Here is a tiny trained network, its code and every weight. The questions are about switching its units off for an input and a class, where a switched-off unit gives its printed mean instead of its output.

import numpy as np


def w(rows, s, z=0):
    codes = np.array(rows[::2]) - 128.0
    scale = np.full(codes.shape[1], s)
    scale[-1] = z or s
    return codes * scale


def f(y):
    return np.maximum(y, 0)


def log_softmax(a):
    a = a - a.max(-1, keepdims=True)
    return a - np.log(np.exp(a).sum(-1, keepdims=True))


def net(x, mask):
    res = np.array(x, float).reshape(1, 5) / 4 @ E
    y = f(res @ A[0][:, :-1].T + A[0][:, -1])
    res = res + np.where(mask, y, B[0][:, -1]) @ B[0][:, :-1]
    return log_softmax(res[-1] @ U[:, :-1].T + U[:, -1])


A, B = {}, {}
E = w([
[203,223,40,246,234],'x0',
[113,142,127,147,119],'x1',
[107,129,135,163,132],'x2',
[229,175,220,177,42],'x3',
[92,110,149,207,140],'x4',
],0.011)
A[0] = w([
[161,190,86,135,143,183],'neuron 1',
[43,102,37,84,173,145],'neuron 2',
[43,152,148,94,19,122],'neuron 3',
[153,190,105,137,200,59],'neuron 4',
[241,149,246,155,50,77],'neuron 5',
[69,36,166,81,1,72],'neuron 6',
[78,52,199,54,92,1],'neuron 7',
],0.0098,0.0058)
B[0] = w([
[178,86,130,118,197,191],'neuron 1',
[49,143,211,120,114,219],'neuron 2',
[150,105,128,194,130,207],'neuron 3',
[143,156,110,191,93,182],'neuron 4',
[26,182,196,122,103,238],'neuron 5',
[219,8,60,141,181,250],'neuron 6',
[155,104,122,90,104,216],'neuron 7',
],0.011,0.016)
U = w([
[246,113,103,154,136,249],'0',
[102,123,205,67,94,7],'1',
],0.011,0.0013)

Each question gives the input, the list of numbers given to net, and the class t.
The units are the neurons (one row each of A and B). Each row of codes is followed by its name. A weight is (code - 128) times the scale printed after its matrix; where a second scale follows, it is the last column's (A, B and U).
mask holds one flag per neuron, in row order. A switched-off neuron (its flag False) gives its mean, the last column of its row in B, instead of its output. The means were averaged over made-up inputs and are rounded, as every weight is.
A unit's drop is (log p(t) with every unit on - log p(t) with that unit switched off) / (log p(t) with every unit on - log p(t) with every unit switched off).
The circuit of an input: a set's keep is (log p(t) with only the set's units on - log p(t) with every unit switched off) / (log p(t) with every unit on - log p(t) with every unit switched off). Starting from all 7 units, units are removed one at a time, each time the one whose removal leaves the highest keep (on an exact tie, the one counted first), for as long as the keep stays at least 0.8.
circuit, biggest first: the units of the circuit, biggest drop first
top k neurons: the k neurons with the biggest drops, biggest first
drop of u: that unit's drop, to one decimal
input [3,2,-3,7,5], class 1: circuit, biggest first	(neuron 5)
input [2,4,-7,-3,3], class 1: top 3 neurons	(neuron 6; neuron 3; neuron 2)
input [3,7,8,6,1], class 1: top 2 neurons	(neuron 5; neuron 6)
input [3,-5,3,-5,-1], class 1: top 2 neurons	(neuron 6; neuron 2)
input [3,-1,-2,6,4], class 1: top 2 neurons	(neuron 5; neuron 6)
input [2,4,4,-5,3], class 1: top 2 neurons	(neuron 6; neuron 2)
input [4,4,0,8,-8], class 1: drop of neuron 5	0.8
input [-8,-8,-7,-6,-2], class 0: drop of neuron 6	1.2
input [-5,7,2,-4,5], class 0: drop of neuron 5	0.4
input [-7,-2,6,5,-8], class 0: drop of neuron 6	1.6
